Below are the code and all the weights of a small trained network. Each question names an input and a target symbol and asks about switching units off, where a switched-off unit gives its printed mean instead of its output.

import numpy as np


def w(rows, s, z=0):
    codes = np.array(rows[::2]) - 128.0
    scale = np.full(codes.shape[1], s)
    scale[-1] = z or s
    return codes * scale


def f(y):
    return y / 2 * (1 + np.tanh(0.7978845608 * (y + 0.044715 * y**3)))


def softmax(a):
    e = np.exp(a - a.max(-1, keepdims=True))
    return e / e.sum(-1, keepdims=True)


def log_softmax(a):
    a = a - a.max(-1, keepdims=True)
    return a - np.log(np.exp(a).sum(-1, keepdims=True))


def net(x, mask):
    ids = ['αδεζηθμπτφψ'.index(c) for c in x.split()]
    T = len(ids)
    res = E[ids] + P[:T]
    r = res
    for j in range(2):
        rows = slice(2 * j, 2 * j + 2)
        q, k, v = (r @ M[0][rows].T for M in (Q, K, V))
        z = softmax(np.where(np.tri(T) > 0, q @ k.T / 2**0.5, -1e9)) @ v
        o = O[0][rows]
        res = res + np.where(mask[j], z, o[:, -1]) @ o[:, :-1]
    y = f(res @ A[0][:, :-1].T + A[0][:, -1])
    res = res + np.where(mask[2:10], y, B[0][:, -1]) @ B[0][:, :-1]
    return log_softmax(res[-1] @ U[:, :-1].T + U[:, -1])


Q, K, V, O, A, B = {}, {}, {}, {}, {}, {}
E = w([
[142,248,194,82],'α',
[183,127,80,129],'δ',
[77,69,145,26],'ε',
[68,111,222,196],'ζ',
[178,169,180,162],'η',
[69,133,160,43],'θ',
[148,178,120,170],'μ',
[217,109,115,109],'π',
[195,97,14,51],'τ',
[52,199,85,73],'φ',
[50,144,79,140],'ψ',
],0.015)
P = w([
[219,140,204,224],'0',
[35,55,107,176],'1',
[239,136,193,172],'2',
[46,53,96,134],'3',
[254,137,179,136],'4',
[56,53,90,111],'5',
[253,152,186,116],'6',
],0.0053)
Q[0] = w([
[68,79,171,81],'h1',
[190,67,72,125],'h1',
[109,43,67,3],'h2',
[109,132,120,134],'h2',
],0.042)
K[0] = w([
[109,111,156,57],'h1',
[167,60,81,162],'h1',
[131,168,113,2],'h2',
[112,129,123,137],'h2',
],0.053)
V[0] = w([
[139,77,162,79],'h1',
[127,179,139,65],'h1',
[174,10,107,151],'h2',
[112,152,73,189],'h2',
],0.011)
O[0] = w([
[48,132,160,69,154],'h1',
[66,177,133,186,249],'h1',
[157,2,130,241,61],'h2',
[92,130,81,56,51],'h2',
],0.0057,0.0017)
A[0] = w([
[143,199,180,213,67],'n1',
[60,151,192,164,159],'n2',
[181,128,251,113,57],'n3',
[111,114,51,50,1],'n4',
[100,12,58,115,55],'n5',
[5,75,120,126,28],'n6',
[35,59,121,106,189],'n7',
[57,112,134,174,161],'n8',
],0.019,0.0095)
B[0] = w([
[136,197,138,158,193],'n1',
[134,108,75,67,254],'n2',
[117,77,189,115,196],'n3',
[132,192,162,171,154],'n4',
[116,131,162,50,179],'n5',
[225,157,174,35,196],'n6',
[98,92,99,252,241],'n7',
[86,144,165,144,200],'n8',
],0.027,0.0094)
U = w([
[116,168,115,68,181],'α',
[101,77,127,51,112],'δ',
[210,89,187,80,134],'ε',
[132,79,171,143,94],'ζ',
[157,159,189,71,83],'η',
[254,97,88,100,255],'θ',
[69,134,107,155,175],'μ',
[179,116,167,26,48],'π',
[60,131,202,92,108],'τ',
[163,173,144,157,161],'φ',
[151,138,220,135,52],'ψ',
],0.0071,0.0068)

Each question gives the input, a string of symbols that net reads in full, and the target symbol t.
The units are the heads (2 rows each of Q, K, V and O) and the neurons (one row each of A and B). Each row of codes is followed by its name. A weight is (code - 128) times the scale printed after its matrix; where a second scale follows, it is the last column's (O, A, B and U).
mask holds one flag per unit, heads first, then neurons. A switched-off unit (its flag False) gives its mean, the last column of its rows in O or B, instead of its output. The means were averaged over made-up inputs and are rounded, as every weight is.
A unit's drop is (log p(t) with every unit on - log p(t) with that unit switched off) / (log p(t) with every unit on - log p(t) with every unit switched off).
The circuit of an input: a set's keep is (log p(t) with only the set's units on - log p(t) with every unit switched off) / (log p(t) with every unit on - log p(t) with every unit switched off). Starting from all 10 units, units are removed one at a time, each time the one whose removal leaves the highest keep (on an exact tie, the one counted first), for as long as the keep stays at least 0.8.
units of the circuit, in order: the units of the circuit, biggest drop first
unit that matters most: the unit with the biggest drop
top k neurons: the k neurons with the biggest drops, biggest first
heads that matter: for each layer, one digit per head in row order, 1 if its drop is at least 0.15 and else 0, layers parted by /
drop when u is switched off: that unit's drop, to one decimal
input δ θ φ δ ψ ψ, target φ: top 3 neurons -> [n7 n6 n4]
input α ψ μ η ψ, target μ: units of the circuit, in order -> [n6]
input π φ φ ψ η τ θ, target δ: units of the circuit, in order -> [n2 h1 n1 n4]
input θ η τ ζ ψ δ θ, target δ: top 2 neurons -> [n2 n6]
input η θ δ θ η φ, target φ: units of the circuit, in order -> [n7 n4 h2]
input π π ζ δ, target δ: units of the circuit, in order -> [n5 h2 n6]
input ε ζ δ ε φ φ, target φ: top 2 neurons -> [n4 n7]
input ζ η δ ψ φ θ μ, target φ: top 4 neurons -> [n1 n2 n6 n5]
input θ ψ α ε φ δ, target φ: units of the circuit, in order -> [h2 n4 n2]
input θ π ψ θ ε μ π, target ε: units of the circuit, in order -> [n3 h2]
input η ζ μ, target φ: heads that matter -> 00
input ζ ψ ψ φ ζ, target τ: top 2 neurons -> [n3 n8]
input μ δ ζ ψ, target ψ: top 3 neurons -> [n6 n7 n4]
input ψ δ ζ η η φ φ, target α: top 4 neurons -> [n7 n6 n3 n8]
input ζ θ η η η ζ, target θ: units of the circuit, in order -> [n6 n2]
input δ δ δ α, target α: top 4 neurons -> [n7 n2 n1 n6]
input α ψ α ψ δ φ ψ, target μ: unit that matters most -> n5
input η η η, target ψ: drop when n1 is switched off -> 0.7
input δ φ η δ, target φ: drop when n6 is switched off -> 0.2
input η φ ζ α δ ε, target ε: unit that matters most -> n6
input τ δ ψ δ, target τ: drop when n2 is switched off -> 0.6
